Known rows:
nibrak: 5	0	-4	-8	-12	-40	15	15	-5	26	-25	6	4	-15	3	-31	-32	18	-1	-11	-9	16	0	6	5	-23	2	-4	-18	2	6	16	-11	3
lanas: 9	0	-2	6	10	3	0	-2	-12	-2	-11	9	18	-19	-2	3	19	6	-3	3	-8	-11	6	11	-13	9	8	-6	10	5	6	-4	-1	-2
posel: 4	-4	0	-2	7	-4	5	19	-4	14	-8	9	7	0	4	-25	-3	6	-5	-8	0	15	6	-12	12	-26	7	-4	3	8	-4	2	-8	3
stipur: -5	3	8	1	13	19	22	-5	-5	-10	6	-3	-3	-1	-6	14	7	6	11	7	-10	-9	-4	4	3	13	13	10	5	-11	3	-3	5	11
klezul: -24	0	-54	-3	35	-12	-28	9	-1	13	-48	-19	-26	15	33	13	-48	-21	-33	8	-18	-11	10	9	36	49	-24	2	14	14	67	37	7	-16
skotrivi: 2	18	-11	4	-2	15	12	6	6	2	-8	2	-7	-1	-4	-21	-18	-1	0	1	-11	7	2	11	-22	4	5	3	8	-3	-22	10	1	2
kastozas: 0	0	-1	-2	3	7	14	-1	2	5	-2	4	-10	4	3	-1	2	-4	4	6	-2	0	0	2	-16	-6	6	1	13	3	-8	-11	3	5
klebrik: -1	3	-4	-1	7	0	9	3	-5	1	13	0	-1	-2	0	8	-8	4	4	2	-6	-1	3	-4	-4	-3	1	-3	2	1	2	3	0	4
pazi: -1	4	14	3	10	22	21	-9	0	-14	-7	-4	-9	5	-9	-4	11	5	8	6	-3	-6	-4	8	10	12	12	18	2	-9	-6	-9	5	8
klizase: -2	3	16	1	12	24	18	-8	2	-14	-11	-5	-9	6	-9	-10	15	3	7	7	-1	-3	-2	6	14	16	13	19	5	-9	-5	-12	6	9
sufevin: -4	1	34	-6	5	6	34	-6	0	-7	-53	-10	-1	-4	-14	-9	3	10	16	5	-8	-3	-18	23	19	17	11	20	-10	-18	5	-8	1	20
pupla: 3	11	-1	1	5	17	17	2	6	2	-15	4	-9	5	0	-14	-10	-7	0	4	-2	4	-3	6	-34	-1	-1	-5	14	1	-14	-4	1	12
flezir: 4	3	-3	1	2	-1	10	-3	-4	-3	6	2	-8	1	-1	-8	-3	7	0	-3	1	2	3	-1	-2	5	1	-2	-4	0	7	2	-1	5
fotro: -1	4	13	3	8	24	18	-9	2	-16	-11	-4	-9	7	-9	-17	16	6	7	3	-2	-2	-3	7	13	23	14	19	1	-11	-2	-9	4	8
bradruk: 0	1	-7	0	3	-4	0	18	-2	11	-1	4	9	-4	2	-18	-9	6	-3	-6	-5	10	8	-7	17	-21	7	3	0	5	-6	10	-5	-3
seva: 3	3	-3	1	3	2	10	-3	-2	-2	8	3	-7	0	0	-4	-1	7	0	-2	0	2	1	-1	-5	8	1	-4	-2	-1	7	2	-1	6
rudaplil: -3	-6	12	0	11	8	18	-10	-7	-10	10	-4	-8	1	-4	16	16	10	11	7	-6	-12	0	3	17	8	17	15	0	-7	4	-11	5	5
plostigas: 3	6	-4	0	9	2	10	-2	-4	-3	19	1	-10	1	-1	0	-9	7	2	0	-3	1	8	-7	-3	5	-2	-6	-1	2	2	6	1	5

Facts:
zarem	Φ	kluplutor; vagon	Φ	kluplutor; kluplutor	Φ	stistuk
plepa	Φ	serok; tikli	Φ	pledre; marak	Φ	pledre
braflak	Φ	besker; druder	Φ	bridevim; rastidal	Φ	fotro
skepler	Φ	stistuk; grigrom	Φ	stegres; klivaplas	Φ	pazi
nibrak	Φ	besker; mogak	Φ	serok; drobrem	Φ	sufevin
patas	Φ	klizase; gadri	Φ	stipulin; senaklok	Φ	sufevin
plusti	Φ	stipur; legosol	Φ	stegres; grobra	Φ	serok
bradruk	Φ	nalik; drikol	Φ	tredri; pabrasti	Φ	stegres
klezul	Φ	stegres; klavam	Φ	mogak; rabru	Φ	klapeklun
zagrom	Φ	mutun; kofer	Φ	kluplutor; koben	Φ	stistuk
dagramis	Φ	serok; flobik	Φ	rudaplil; skidin	Φ	flaplus
posel	Φ	tredri; zegul	δ	flaplus; gasezas	δ	skola
leplok	δ	tredri; plepa	δ	mogak; tikli	δ	trosidra
rastidal	δ	pazi; skepler	δ	fotro; kone	δ	sufevin
gibi	δ	pledre; nibrak	δ	sufevin; brugus	δ	klapeklun
mogak	δ	niritrim; stogrek	δ	bupe; fligal	δ	stegres
giplek	δ	klizase; stesal	δ	klapeklun; kedin	δ	gotrum
flezir	δ	stipulin; zupli	δ	skola; zugrubru	δ	tredri
trakam	δ	mogak; plostigas	δ	stegres; fleklan	δ	zezis
zari	δ	skola; subodun	δ	klizase; lanas	δ	mogak
tredri	δ	nalik; klavam	δ	kluplutor; grabri	δ	kluplutor
zagrom	δ	stegres; kofer	δ	tredri; skolis	δ	mogak
koben	δ	fenofa; vezinon	δ	sufevin; mudal	δ	nalik
flobik	δ	skola; kluplum	δ	gotrum; vagris	δ	gotrum
skidin	δ	sufevin; zenem	δ	fotro; traste	δ	tredri
klebrik	δ	stipulin; rukes	δ	nalik; seva	δ	bupe
brenagras	μ	lolabik; kozin	μ	seva; zegul	μ	kozin
nagres	μ	besker; vagon	μ	kofer; marak	μ	plotak
stipur	μ	stistuk; stistuk	μ	mago; stipulin	μ	skola
klivaplas	μ	sufevin; nibrak	μ	kedin; flasi	μ	flezir
bani	μ	klebrik; malum	μ	flasi; legi	μ	zenem
gaduflu	μ	grabri; mogak	μ	marak; lolabik	μ	betrar
gadri	μ	rukes; plusti	μ	gotrum; skotrivi	μ	pupla
sufevin	μ	plepa; legosol	μ	stipulin; bradruk	μ	gadri
kedin	μ	fotro; flezir	μ	klavam; vekom	μ	traste
rudaplil	μ	plubron; zupli	μ	dagramis; trakam	μ	zari
flinum	μ	malum; fotro	μ	zegul; griri	μ	bridevim
gotrum	μ	vagon; klavam	μ	brenagras; rabru	μ	flaplus
kofer	μ	stogrek; skolis	μ	skepler; koben	μ	vagris
bridevim	μ	zezis; vusan	μ	nagres; vezinon	μ	flinum
betrar	μ	vusan; dagramis	μ	rudaplil; plibu	μ	griri
vagris	μ	bani; zenem	μ	kastozas; traste	μ	tripu
klebrik	μ	rabru; serok	μ	tredri; mago	μ	dibretrik
seva	μ	plusti; skola	μ	stipur

Rows:
No name comes twice in this set of rows, the named rows included.
3	1	-2	1	1	-1	3	-3	-1	-2	-1	1	-6	0	-3	-17	2	7	-2	-3	-1	3	4	3	15	0	7	11	-5	-1	-3	2	-1	-4 | vekom
-1	1	5	-1	5	18	2	0	4	-5	-12	-1	-3	8	-3	-27	9	1	1	-2	4	8	4	-6	17	18	3	8	7	-2	0	-5	1	6 | gotrum
-3	-5	8	-3	10	8	10	2	-2	2	1	1	4	3	2	11	7	-2	6	3	-1	-2	-3	-6	-2	-3	3	-6	9	0	7	-6	1	10 | dibretrik
12	3	-9	9	0	0	0	-5	-10	-2	-11	9	7	-19	-3	-15	10	9	-6	4	-10	-10	13	17	-12	4	10	1	6	4	-9	-4	0	-11 | trakam
5	-2	-3	-1	7	-9	9	17	-7	15	3	9	6	-2	5	-19	-8	8	-4	-8	0	13	7	-13	1	-27	4	-8	0	9	-1	7	-8	3 | tikli
0	4	-7	0	11	5	10	3	-5	-1	22	0	-5	-1	0	7	-12	7	4	2	-6	0	8	-9	-2	1	-2	-6	3	2	1	4	1	5 | vagris
1	5	9	2	10	15	21	-9	-3	-13	0	-3	-10	2	-8	7	10	6	7	7	-4	-7	-2	8	3	12	11	10	-2	-8	-2	-6	5	10 | mutun
2	-1	6	-9	-8	-30	18	-3	-4	11	-24	-3	-5	-10	0	2	-24	9	6	2	-6	0	-6	15	-5	-8	-4	-3	-17	-3	8	0	-2	8 | kone
-6	1	14	-1	13	26	16	-3	1	-11	-5	-5	0	3	-8	2	12	4	12	6	-7	-5	-4	4	13	16	15	18	11	-11	-2	-7	5	8 | stipulin
-5	-1	7	5	13	15	8	18	8	1	4	-1	24	8	4	26	9	-13	1	0	6	3	-24	6	14	-26	26	23	6	-10	9	-11	3	-4 | skola
-31	13	-36	1	51	30	-2	-27	4	-29	-44	-36	-56	25	14	33	-26	-19	-15	28	-24	-35	2	32	43	110	-14	31	17	-9	66	22	26	-5 | stegres
3	2	22	3	17	17	33	-16	-6	-17	-4	1	-18	7	-8	3	22	9	9	7	4	-8	-6	9	-7	16	11	7	0	-8	1	-17	4	21 | besker
3	-1	-5	-1	5	-7	7	11	-4	10	5	7	3	-2	5	-11	-9	5	-4	-4	-1	10	6	-8	0	-17	1	-7	0	8	1	5	-5	2 | rastidal

The same objects again, as new rows of numbers:
Known rows:
gasezas: -1	3	-11	-17	22	-15	-2	-38	-2	24	-8	22	-18	-11	-39	-2	28	-7	-19	-14	-7	-22	-31	-31	-20	-10	19	-4	-14	11	-16	8	19	27	2
marak: -18	-1	17	4	2	-3	-16	26	-5	5	28	-16	5	2	-25	10	2	17	11	-26	7	22	6	-4	13	-4	6	9	-2	-9	-1	2	4	6	20
flaplus: 12	12	-2	-9	-8	-9	-18	0	20	6	-4	-4	1	4	-22	-9	4	2	18	5	-2	17	-15	-1	1	-9	7	14	2	-6	-7	-2	24	-7	-7
rabru: -17	7	13	-8	2	-5	-14	6	5	9	25	-9	2	0	-25	10	2	10	5	-21	0	25	-1	2	13	-13	12	6	5	-6	-6	-4	2	5	18
drani: 6	4	5	-13	2	-9	-19	-5	15	2	-4	-1	-2	-4	-10	-11	11	0	14	2	-5	5	2	-4	2	-6	3	7	-7	1	-3	2	20	-8	-4
drobrem: -19	0	14	1	1	-3	-14	25	-1	7	29	-15	4	2	-26	10	1	17	10	-27	6	26	4	-1	17	-6	7	11	-1	-8	-2	1	3	5	22
traste: -8	17	10	-21	7	-15	-10	-3	29	-8	-24	6	-16	28	-12	-10	13	-21	17	35	7	-20	-6	-22	20	-13	8	-11	5	16	-11	40	22	11	-3
klezul: 6	24	16	-24	-17	23	-1	13	-19	-16	27	1	-37	-28	0	46	-27	-34	-6	-39	31	15	-1	18	13	-36	14	13	5	-22	-14	1	2	-6	9
kofer: -41	34	50	-11	14	-1	-30	1	25	-2	6	-10	17	41	-44	3	12	-27	-5	32	-12	-26	8	-23	21	-42	21	-4	12	18	-30	11	-5	46	5
bupe: 5	4	5	-13	1	-10	-20	-6	14	2	-4	-2	-2	-5	-9	-10	10	-1	14	2	-5	6	3	-5	3	-5	3	8	-7	1	-2	1	20	-9	-4
plusti: -15	4	21	-4	1	-1	-22	15	0	1	24	-12	4	2	-20	9	4	6	9	-18	-1	14	4	0	10	-13	7	5	-1	-3	0	-6	5	7	15
fenofa: 6	3	5	-13	1	-10	-21	-5	14	2	-4	-2	-1	-7	-10	-11	9	0	12	1	-4	5	2	-5	3	-5	2	7	-7	0	-1	1	19	-9	-5
kedin: -3	11	-4	2	-4	-33	-11	-31	16	8	-27	5	-25	-3	0	0	21	-5	25	17	-17	22	17	-23	-16	8	8	0	20	-7	-24	5	29	1	4
fotro: 5	6	-3	-9	8	-17	-10	-9	10	8	-8	-3	-5	-14	-8	-7	7	7	15	1	2	9	9	-15	-3	4	6	8	-1	-11	-5	11	14	-16	-5
pazi: 5	3	5	-11	2	-9	-20	-3	13	2	-2	-3	-1	-5	-11	-11	9	1	12	0	-3	8	3	-3	5	-3	2	8	-7	0	-2	3	20	-9	-3
nalik: -1	10	6	-25	5	-8	-17	1	22	-3	-10	1	-6	13	-14	-13	6	-9	11	17	12	-3	-7	-10	25	-11	7	3	-1	10	-5	31	18	-4	-3
stipulin: 0	3	-7	-14	0	-16	-15	-29	24	8	11	7	-3	-12	-18	-7	14	3	12	-7	-3	22	-3	16	13	-14	17	12	2	3	-12	9	24	-9	6
zezis: 16	12	5	-3	-6	-7	-24	7	13	-3	-9	-6	1	4	-13	-10	3	-2	22	13	-1	4	-8	-9	-7	-5	0	11	-3	-9	-4	-2	25	-7	-14

Rows:
No name comes twice in this set of rows, the named rows included.
3	8	7	-15	4	-15	-10	-12	21	10	-1	-12	-3	-2	-8	-5	9	0	14	5	-14	-6	3	5	0	-7	-3	7	-13	-5	-1	-4	18	-7	-1 | niritrim
-8	17	8	-31	-9	14	3	-22	-10	-11	46	14	-43	-46	0	49	-16	-31	-13	-54	31	26	8	41	31	-46	30	14	9	-12	-20	14	3	-7	27 | legosol
-23	13	22	-7	2	-10	-16	2	3	0	19	-6	-7	11	-15	13	8	7	13	-4	-10	8	-6	-6	-2	-11	7	-16	9	-2	7	-9	0	14	17 | klavam
-36	24	41	-12	27	-8	-20	-33	13	17	13	-9	18	-9	-33	3	17	-8	-17	1	-29	-15	33	-21	-2	-28	21	-1	6	2	-25	-16	-21	22	6 | koben
-3	13	5	-23	5	-12	-9	-7	28	0	-14	4	-11	17	-14	-11	11	-14	13	21	4	-8	-7	-12	19	-12	8	-5	2	11	-8	28	19	4	-1 | mudal
-30	42	22	-31	5	-31	7	-49	34	17	20	-22	-27	49	-5	39	15	10	25	19	-66	-12	-48	20	-35	-25	-2	-52	26	-3	34	-51	-3	25	27 | plepa
-23	16	28	-29	7	-14	-34	-27	1	-13	24	1	-19	20	9	21	16	15	15	0	-33	7	-31	-5	-20	-14	6	-48	27	10	45	-30	-5	2	12 | grobra
-24	9	17	7	-10	-19	-21	-5	5	4	4	-5	-15	11	-14	17	16	-1	18	-4	-19	34	13	-6	-1	-6	11	1	21	-1	-20	-10	19	23	27 | zagrom
-4	-5	6	-21	10	-14	-15	-18	16	6	1	2	-5	-15	-5	-13	16	1	5	-7	-7	7	12	0	13	-5	4	4	-12	10	-2	7	13	-10	4 | gaduflu
-21	5	1	-9	24	-8	0	-19	-18	25	18	12	-13	-6	-52	18	21	3	-23	-34	-2	-10	-28	-30	-13	-15	24	-4	-5	4	-16	3	3	40	21 | flobik
-28	0	5	14	17	-15	50	28	31	19	26	11	16	-10	-42	-5	11	35	37	-41	9	20	29	-21	14	0	23	-40	2	-16	2	-13	-48	-1	28 | nibrak
-12	-5	-17	-34	30	-19	9	-59	9	37	0	29	-23	-22	-43	-4	35	-3	-31	-30	-12	-8	-27	-18	2	-15	25	-7	-14	25	-19	10	11	26	19 | zupli
3	-1	-4	6	-1	-8	37	30	59	12	10	21	28	0	-45	-33	12	24	48	-26	1	22	6	0	19	-9	17	-31	-10	0	7	-32	-27	-11	5 | sufevin

The same objects again, as new rows of numbers:
Known rows:
grobra: -1	1	6	3	-2	0	2	-5	4	20	-2	-12	-7	-3	0
kozin: -2	5	-3	0	4	-2	-7	4	0	-10	-2	15	3	-5	8
zupli: 14	3	0	5	-2	3	19	17	-12	12	-3	15	2	5	-6
mutun: -5	-7	-4	-2	7	17	11	11	-4	-29	-3	18	8	-3	13
vagon: -5	12	3	-7	2	11	9	-3	10	28	-8	-15	-5	-3	-11
nalik: -16	-13	1	-5	8	13	-24	-16	8	-6	-6	54	13	1	-7
klavam: -4	-7	13	4	-6	2	14	-5	2	23	3	-15	-8	1	1
drobrem: -21	-4	3	6	-1	13	7	17	1	24	-3	-7	-3	-12	4
legosol: -7	0	1	4	-5	5	-5	8	3	27	-9	-3	-11	-2	4
mogak: 33	-4	-14	-1	7	6	-10	4	9	25	-1	-16	-1	3	23
dagramis: -1	1	6	3	-2	0	2	-4	4	20	-2	-12	-7	-3	0
zezis: 1	-3	-2	2	4	6	6	-10	5	-13	0	2	3	-4	0
besker: -22	-14	-4	4	13	10	6	-8	-5	-35	2	-7	1	4	-6
kluplutor: 9	-2	-3	4	1	4	1	-15	6	-8	-4	0	-2	-2	0
gadri: -9	-2	3	3	0	8	5	5	2	14	-2	-6	-3	-6	3
stipulin: 13	-7	-10	0	5	16	4	-1	0	-36	-9	19	5	-1	13
klapeklun: 10	-7	-8	1	6	15	7	-6	1	-38	-5	17	7	-3	11
kedin: -10	5	-2	2	2	-12	-12	13	-5	-13	1	20	2	-5	13

Rows:
No name comes twice in this set of rows, the named rows included.
10	3	1	5	0	3	22	14	-11	10	0	12	4	3	-9 | gasezas
-12	10	1	-12	8	17	18	3	5	-1	-4	-2	4	-2	-8 | stogrek
-59	0	13	-8	-3	6	8	17	1	-8	1	-9	-10	-6	12 | skidin
-16	8	27	-15	8	12	-10	-5	8	58	-9	6	-1	-2	-17 | kofer
75	0	18	-4	13	6	16	-24	-8	-51	-7	-14	2	-1	27 | pazi
3	-6	-7	0	5	14	6	-2	1	-29	-4	16	6	-3	9 | pledre
6	3	-18	3	3	-12	-22	-14	5	-45	-1	39	8	1	8 | fotro
8	0	9	2	1	4	6	-2	0	11	-2	-14	-5	-5	6 | patas
2	-6	-5	-1	9	14	12	-6	1	-38	1	13	11	-5	6 | flaplus
-15	3	8	2	-1	-2	7	-3	4	21	3	-13	-5	-3	-5 | skepler

